Below are the code and all the weights of a small trained network. Each question names an input and a class and asks about switching units off, where a switched-off unit gives its printed mean instead of its output.

import numpy as np


def w(rows, s, z=0):
    codes = np.array(rows[::2]) - 128.0
    scale = np.full(codes.shape[1], s)
    scale[-1] = z or s
    return codes * scale


def f(y):
    return y / 2 * (1 + np.tanh(0.7978845608 * (y + 0.044715 * y**3)))


def log_softmax(a):
    a = a - a.max(-1, keepdims=True)
    return a - np.log(np.exp(a).sum(-1, keepdims=True))


def net(x, mask):
    res = np.array(x, float).reshape(1, 5) / 4 @ E
    y = f(res @ A[0][:, :-1].T + A[0][:, -1])
    res = res + np.where(mask, y, B[0][:, -1]) @ B[0][:, :-1]
    return log_softmax(res[-1] @ U[:, :-1].T + U[:, -1])


A, B = {}, {}
E = w([
[175,121,125],'x0',
[155,108,243],'x1',
[6,16,110],'x2',
[42,216,154],'x3',
[119,2,137],'x4',
],0.0066)
A[0] = w([
[224,64,70,116],'neuron 1',
[216,156,114,199],'neuron 2',
[60,58,56,165],'neuron 3',
[63,231,93,255],'neuron 4',
[173,94,163,144],'neuron 5',
[216,71,89,146],'neuron 6',
[156,33,186,142],'neuron 7',
[113,33,135,161],'neuron 8',
[122,121,3,142],'neuron 9',
[110,41,138,141],'neuron 10',
],0.011,0.0074)
B[0] = w([
[108,62,64,165],'neuron 1',
[103,234,119,193],'neuron 2',
[149,84,206,198],'neuron 3',
[224,86,127,253],'neuron 4',
[105,201,91,151],'neuron 5',
[94,88,46,167],'neuron 6',
[97,185,95,182],'neuron 7',
[84,154,151,187],'neuron 8',
[166,98,134,167],'neuron 9',
[1,161,152,176],'neuron 10',
],0.011)
U = w([
[69,167,19,93],'0',
[54,160,199,184],'1',
[150,254,108,122],'2',
[123,130,103,2],'3',
[71,64,35,46],'4',
[221,159,105,78],'5',
[197,85,10,224],'6',
[189,65,174,201],'7',
],0.0096,0.0085)

Each question gives the input, the list of numbers given to net, and the class t.
The units are the neurons (one row each of A and B). Each row of codes is followed by its name. A weight is (code - 128) times the scale printed after its matrix; where a second scale follows, it is the last column's (A, B and U).
mask holds one flag per neuron, in row order. A switched-off neuron (its flag False) gives its mean, the last column of its row in B, instead of its output. The means were averaged over made-up inputs and are rounded, as every weight is.
A unit's drop is (log p(t) with every unit on - log p(t) with that unit switched off) / (log p(t) with every unit on - log p(t) with every unit switched off).
The circuit of an input: a set's keep is (log p(t) with only the set's units on - log p(t) with every unit switched off) / (log p(t) with every unit on - log p(t) with every unit switched off). Starting from all 10 units, units are removed one at a time, each time the one whose removal leaves the highest keep (on an exact tie, the one counted first), for as long as the keep stays at least 0.8.
units of the circuit, in order: the units of the circuit, biggest drop first
most important unit: the unit with the biggest drop
top k neurons: the k neurons with the biggest drops, biggest first
drop of u: that unit's drop, to one decimal
input [-6,-2,7,7,2], class 7: top 3 neurons -> neuron 4; neuron 3; neuron 2
input [8,4,-6,-4,-5], class 2: units of the circuit, in order -> neuron 2
input [-1,5,2,4,-7], class 7: units of the circuit, in order -> neuron 4; neuron 2
input [-5,8,-1,3,-3], class 5: top 3 neurons -> neuron 10; neuron 3; neuron 8
input [3,1,4,4,-8], class 7: units of the circuit, in order -> neuron 4; neuron 2
input [-2,-2,2,-6,1], class 4: units of the circuit, in order -> neuron 1; neuron 6; neuron 4
input [0,-7,3,-1,4], class 7: top 3 neurons -> neuron 3; neuron 9; neuron 2
input [6,-4,6,3,3], class 1: top 3 neurons -> neuron 10; neuron 4; neuron 8
input [-3,-3,4,-6,3], class 4: top 4 neurons -> neuron 1; neuron 6; neuron 2; neuron 9
input [-3,-8,5,-2,5], class 7: top 2 neurons -> neuron 3; neuron 9
input [-8,6,-3,-2,5], class 2: units of the circuit, in order -> neuron 7; neuron 5
input [0,-3,-2,-7,6], class 4: top 2 neurons -> neuron 1; neuron 6
input [-3,5,-6,3,5], class 2: top 2 neurons -> neuron 3; neuron 4
input [8,-3,7,-2,5], class 1: most important unit -> neuron 3
input [-6,7,-1,2,-4], class 5: top 4 neurons -> neuron 10; neuron 3; neuron 8; neuron 4
input [-1,5,-3,-6,0], class 0: top 2 neurons -> neuron 4; neuron 6
input [-5,-5,5,-8,-4], class 7: top 2 neurons -> neuron 3; neuron 9
input [-7,-6,-8,-3,8], class 0: top 2 neurons -> neuron 4; neuron 2
input [8,-6,-1,7,0], class 6: drop of neuron 3 -> 0.2
input [2,6,-2,0,8], class 1: units of the circuit, in order -> neuron 4
input [4,5,0,-6,-6], class 0: drop of neuron 10 -> -0.1
input [4,-5,5,-3,-1], class 7: drop of neuron 6 -> -0.1
